Below are the code and all the weights of a small trained network. Each question names an input and a class and asks about switching units off, where a switched-off unit gives its printed mean instead of its output.

import numpy as np


def w(rows, s, z=0):
    codes = np.array(rows[::2]) - 128.0
    scale = np.full(codes.shape[1], s)
    scale[-1] = z or s
    return codes * scale


def norm(h):
    return h / np.sqrt((h * h).mean(-1, keepdims=True) + 1e-5)


def f(y):
    return np.maximum(y, 0)


def log_softmax(a):
    a = a - a.max(-1, keepdims=True)
    return a - np.log(np.exp(a).sum(-1, keepdims=True))


def net(x, mask):
    res = np.array(x, float).reshape(1, 3) / 4 @ E
    u = 0
    for l in range(4):
        y = f(norm(res) @ A[l][:, :-1].T + A[l][:, -1])
        res = res + np.where(mask[u : u + 7], y, B[l][:, -1]) @ B[l][:, :-1]
        u += 7
    return log_softmax(norm(res)[-1] @ U[:, :-1].T + U[:, -1])


A, B = {}, {}
E = w([
[76,145,255,112,108,164,171],'x0',
[78,152,104,203,84,157,117],'x1',
[158,14,126,160,67,97,174],'x2',
],0.0083)
A[0] = w([
[15,183,77,222,54,201,77,19],'0.n1',
[186,89,179,63,199,122,102,3],'0.n2',
[141,156,148,65,179,2,202,14],'0.n3',
[161,116,165,24,215,58,97,61],'0.n4',
[127,245,116,84,221,220,45,86],'0.n5',
[120,102,152,128,95,87,131,74],'0.n6',
[118,132,157,103,104,167,137,40],'0.n7',
],0.0072,0.006)
B[0] = w([
[254,148,169,186,202,162,160,208],'0.n1',
[199,143,131,180,135,177,166,154],'0.n2',
[162,162,117,178,113,177,150,152],'0.n3',
[209,187,106,148,96,194,170,196],'0.n4',
[92,171,143,107,167,21,135,254],'0.n5',
[136,96,121,114,120,139,96,145],'0.n6',
[103,104,136,136,133,129,89,135],'0.n7',
],0.0094,0.0061)
A[1] = w([
[185,82,215,108,190,103,113,134],'1.n1',
[97,167,198,93,114,178,180,52],'1.n2',
[110,151,119,173,111,169,127,18],'1.n3',
[114,132,116,132,144,132,154,69],'1.n4',
[3,149,239,96,196,191,162,17],'1.n5',
[136,59,158,141,132,66,94,54],'1.n6',
[131,98,97,90,1,165,125,3],'1.n7',
],0.0078,0.0033)
B[1] = w([
[105,153,74,56,58,186,179,248],'1.n1',
[154,109,30,103,69,175,6,227],'1.n2',
[126,158,120,147,140,191,135,138],'1.n3',
[89,165,125,114,105,170,88,128],'1.n4',
[148,38,125,93,1,144,26,253],'1.n5',
[40,154,145,113,191,164,144,177],'1.n6',
[56,112,172,106,252,141,144,166],'1.n7',
],0.0058,0.0038)
A[2] = w([
[71,57,141,122,96,71,188,31],'2.n1',
[121,4,90,156,119,191,220,127],'2.n2',
[126,118,57,157,193,125,119,62],'2.n3',
[138,149,1,104,216,85,49,74],'2.n4',
[59,164,126,108,156,141,121,14],'2.n5',
[83,79,130,157,128,90,228,4],'2.n6',
[128,135,118,120,73,116,96,49],'2.n7',
],0.0082,0.0037)
B[2] = w([
[105,100,48,115,220,61,4,164],'2.n1',
[128,254,168,86,231,27,66,254],'2.n2',
[121,104,218,79,75,181,103,170],'2.n3',
[42,14,190,90,13,212,154,221],'2.n4',
[137,115,105,123,174,109,150,136],'2.n5',
[180,112,138,115,158,41,57,157],'2.n6',
[75,122,77,169,107,136,165,140],'2.n7',
],0.0067,0.0074)
A[3] = w([
[73,191,114,109,174,74,119,101],'3.n1',
[67,173,123,112,124,35,176,22],'3.n2',
[118,142,135,246,147,142,122,54],'3.n3',
[79,180,108,127,145,85,114,1],'3.n4',
[124,157,140,113,88,135,100,122],'3.n5',
[173,138,102,135,185,130,155,152],'3.n6',
[91,71,105,97,60,159,64,109],'3.n7',
],0.012,0.0038)
B[3] = w([
[104,26,68,177,156,56,37,254],'3.n1',
[146,59,136,126,178,77,65,194],'3.n2',
[242,170,87,43,150,197,199,175],'3.n3',
[154,75,163,57,155,83,87,181],'3.n4',
[133,46,71,202,154,69,202,195],'3.n5',
[109,145,155,162,82,223,92,204],'3.n6',
[12,156,142,188,96,152,254,244],'3.n7',
],0.0082,0.0071)
U = w([
[100,91,123,130,219,25,2,37],'0',
[251,162,129,126,162,222,142,247],'1',
[16,77,136,147,68,152,178,102],'2',
],0.015,0.0013)

Each question gives the input, the list of numbers given to net, and the class t.
The units are the neurons (one row each of A and B). Each row of codes is followed by its name. A weight is (code - 128) times the scale printed after its matrix; where a second scale follows, it is the last column's (A, B and U).
mask holds one flag per neuron, layer by layer. A switched-off neuron (its flag False) gives its mean, the last column of its row in B, instead of its output. The means were averaged over made-up inputs and are rounded, as every weight is.
A unit's drop is (log p(t) with every unit on - log p(t) with that unit switched off) / (log p(t) with every unit on - log p(t) with every unit switched off).
The circuit of an input: a set's keep is (log p(t) with only the set's units on - log p(t) with every unit switched off) / (log p(t) with every unit on - log p(t) with every unit switched off). Starting from the 12 units with the biggest drops (on a tie, the unit counted first), units are removed one at a time, each time the one whose removal leaves the highest keep (on an exact tie, the one counted first), for as long as the keep stays at least 0.8.
circuit, biggest first: the units of the circuit, biggest drop first
k most important neurons: the k neurons with the biggest drops, biggest first
k most important neurons of layer l: the k neurons of layer l with the biggest drops, biggest first
drop when u is switched off: that unit's drop, to one decimal
input [-8,-6,-6], class 2: 2 most important neurons => (2.n4, 2.n2)
input [5,-1,-3], class 2: most important neuron => (1.n5)
input [-7,2,6], class 2: circuit, biggest first => (2.n4, 3.n7)
input [-2,6,6], class 0: 2 most important neurons => (2.n2, 0.n4)
input [8,8,-3], class 1: 2 most important neurons of layer 3 => (3.n3, 3.n1)
input [-7,-5,-6], class 2: 2 most important neurons => (2.n4, 2.n2)
input [-4,7,-6], class 1: 3 most important neurons => (0.n1, 2.n2, 3.n3)
input [8,8,-1], class 1: 4 most important neurons => (0.n1, 2.n4, 3.n3, 0.n5)
input [6,0,-5], class 2: 2 most important neurons of layer 1 => (1.n5, 1.n2)
input [-5,-4,3], class 2: 2 most important neurons => (0.n1, 2.n4)
input [-8,5,-7], class 2: 4 most important neurons => (2.n4, 2.n2, 2.n3, 3.n7)
input [3,8,7], class 1: 2 most important neurons => (0.n1, 0.n5)
input [4,2,4], class 0: 3 most important neurons => (2.n2, 2.n4, 0.n5)
input [2,-2,-1], class 1: circuit, biggest first => (0.n4)
input [6,7,2], class 1: drop when 0.n1 is switched off => 0.8
